Below are the code and all the weights of a small trained network. Each question names an input and a target symbol and asks about switching units off, where a switched-off unit gives its printed mean instead of its output.

import numpy as np


def w(rows, s, z=0):
    codes = np.array(rows[::2]) - 128.0
    scale = np.full(codes.shape[1], s)
    scale[-1] = z or s
    return codes * scale


def f(y):
    return np.maximum(y, 0)


def softmax(a):
    e = np.exp(a - a.max(-1, keepdims=True))
    return e / e.sum(-1, keepdims=True)


def log_softmax(a):
    a = a - a.max(-1, keepdims=True)
    return a - np.log(np.exp(a).sum(-1, keepdims=True))


def net(x, mask):
    ids = ['ΓΛΩαδηξπφψ'.index(c) for c in x.split()]
    T = len(ids)
    res = E[ids] + P[:T]
    r = res
    for j in range(2):
        rows = slice(2 * j, 2 * j + 2)
        q, k, v = (r @ M[0][rows].T for M in (Q, K, V))
        z = softmax(np.where(np.tri(T) > 0, q @ k.T / 2**0.5, -1e9)) @ v
        o = O[0][rows]
        res = res + np.where(mask[j], z, o[:, -1]) @ o[:, :-1]
    y = f(res @ A[0][:, :-1].T + A[0][:, -1])
    res = res + np.where(mask[2:14], y, B[0][:, -1]) @ B[0][:, :-1]
    return log_softmax(res[-1] @ U[:, :-1].T + U[:, -1])


Q, K, V, O, A, B = {}, {}, {}, {}, {}, {}
E = w([
[109,66,152,211,131],'Γ',
[134,158,136,109,83],'Λ',
[155,130,143,141,96],'Ω',
[152,106,75,111,88],'α',
[189,154,149,96,89],'δ',
[89,140,149,139,196],'η',
[150,73,120,86,6],'ξ',
[56,179,107,25,106],'π',
[113,130,221,165,191],'φ',
[171,162,132,106,78],'ψ',
],0.02)
P = w([
[60,178,52,163,208],'0',
[162,254,202,197,121],'1',
[124,200,161,171,94],'2',
[127,182,167,151,94],'3',
[115,85,159,159,162],'4',
[120,136,144,115,131],'5',
[116,79,144,129,143],'6',
[145,125,163,99,129],'7',
[140,113,133,89,127],'8',
[145,83,165,120,135],'9',
[139,69,153,104,153],'10',
[148,84,144,84,144],'11',
],0.0085)
Q[0] = w([
[80,83,120,70,246],'H1',
[64,46,74,32,143],'H1',
[1,127,169,249,162],'H2',
[253,43,124,117,53],'H2',
],0.0063)
K[0] = w([
[130,174,210,106,106],'H1',
[92,126,131,126,53],'H1',
[126,73,221,254,163],'H2',
[113,75,135,101,66],'H2',
],0.0072)
V[0] = w([
[154,229,184,60,107],'H1',
[138,49,39,80,187],'H1',
[2,57,91,45,119],'H2',
[238,66,118,191,163],'H2',
],0.0076)
O[0] = w([
[155,59,12,102,254,194],'H1',
[123,207,150,199,37,96],'H1',
[77,136,173,217,115,208],'H2',
[135,213,148,92,99,2],'H2',
],0.0085,0.0098)
A[0] = w([
[176,60,81,61,24,144],'N1',
[78,213,137,121,216,110],'N2',
[125,128,160,176,110,234],'N3',
[177,65,136,146,66,35],'N4',
[160,211,91,56,193,92],'N5',
[137,87,135,97,56,53],'N6',
[80,111,196,200,141,52],'N7',
[59,215,104,126,94,103],'N8',
[155,169,110,255,158,99],'N9',
[145,193,100,197,194,3],'N10',
[131,144,108,52,123,36],'N11',
[110,215,179,60,164,199],'N12',
],0.0085,0.0047)
B[0] = w([
[111,216,189,193,198,199],'N1',
[2,151,213,149,143,254],'N2',
[124,102,52,181,127,237],'N3',
[42,163,179,86,203,176],'N4',
[109,170,180,201,186,197],'N5',
[28,121,163,127,171,144],'N6',
[118,184,174,195,214,194],'N7',
[125,192,108,247,164,162],'N8',
[169,37,114,194,55,188],'N9',
[115,29,143,184,75,140],'N10',
[153,145,181,176,162,153],'N11',
[62,104,139,226,95,188],'N12',
],0.0083,0.004)
U = w([
[68,207,227,231,132,102],'Γ',
[16,76,206,2,117,216],'Λ',
[150,189,138,154,105,82],'Ω',
[167,205,70,212,36,220],'α',
[211,204,155,140,183,107],'δ',
[153,173,149,183,106,71],'η',
[156,171,158,153,115,52],'ξ',
[216,55,97,188,56,253],'π',
[174,183,141,150,154,31],'φ',
[222,217,80,172,203,130],'ψ',
],0.007,0.0052)

Each question gives the input, a string of symbols that net reads in full, and the target symbol t.
The units are the heads (2 rows each of Q, K, V and O) and the neurons (one row each of A and B). Each row of codes is followed by its name. A weight is (code - 128) times the scale printed after its matrix; where a second scale follows, it is the last column's (O, A, B and U).
mask holds one flag per unit, heads first, then neurons. A switched-off unit (its flag False) gives its mean, the last column of its rows in O or B, instead of its output. The means were averaged over made-up inputs and are rounded, as every weight is.
A unit's drop is (log p(t) with every unit on - log p(t) with that unit switched off) / (log p(t) with every unit on - log p(t) with every unit switched off).
The circuit of an input: a set's keep is (log p(t) with only the set's units on - log p(t) with every unit switched off) / (log p(t) with every unit on - log p(t) with every unit switched off). Starting from the 12 units with the biggest drops (on a tie, the unit counted first), units are removed one at a time, each time the one whose removal leaves the highest keep (on an exact tie, the one counted first), for as long as the keep stays at least 0.8.
circuit, biggest first: the units of the circuit, biggest drop first
unit that matters most: the unit with the biggest drop
top k neurons: the k neurons with the biggest drops, biggest first
heads that matter: for each layer, one digit per head in row order, 1 if its drop is at least 0.15 and else 0, layers parted by /
drop when u is switched off: that unit's drop, to one decimal
input ψ ψ ψ Λ, target ψ: unit that matters most : H2
input ψ π π π π δ, target π: circuit, biggest first : [H2 N2 H1]
input φ π Γ ψ π π π Λ, target π: circuit, biggest first : [H2 N2 N1]
input Γ α π, target Γ: top 2 neurons : [N8 N12]
input ψ η δ Ω, target ψ: circuit, biggest first : [H2 H1 N1]
input η Ω π α η, target Λ: heads that matter : 11
input Γ Γ ψ, target Γ: heads that matter : 10
input α π ξ ψ, target α: circuit, biggest first : [H1 N2 N3]
input Γ φ Γ π ψ π π φ ψ δ φ, target Λ: circuit, biggest first : [H2 H1]
input ψ π ψ α, target ψ: circuit, biggest first : [N1 H2 H1]
input Γ Γ π δ, target Γ: top 2 neurons : [N7 N4]
input Γ π Γ α, target Γ: top 3 neurons : [N1 N4 N6]
input Γ δ ψ π, target Γ: heads that matter : 01
input Γ ξ α, target Γ: circuit, biggest first : [H1]
input Γ ξ ψ, target Γ: heads that matter : 10
input π π ψ Γ, target π: top 2 neurons : [N2 N1]
input ψ α ψ, target ψ: top 2 neurons : [N2 N1]
input π ψ π η ξ π η, target Λ: drop when N12 is switched off : 0.0
input Γ π Γ δ, target Γ: drop when H1 is switched off : 2.0
input π δ π ψ, target π: top neuron : [N9]
input α π Λ, target α: drop when N8 is switched off : 0.1
input Γ α ξ, target Γ: drop when N1 is switched off : 0.3
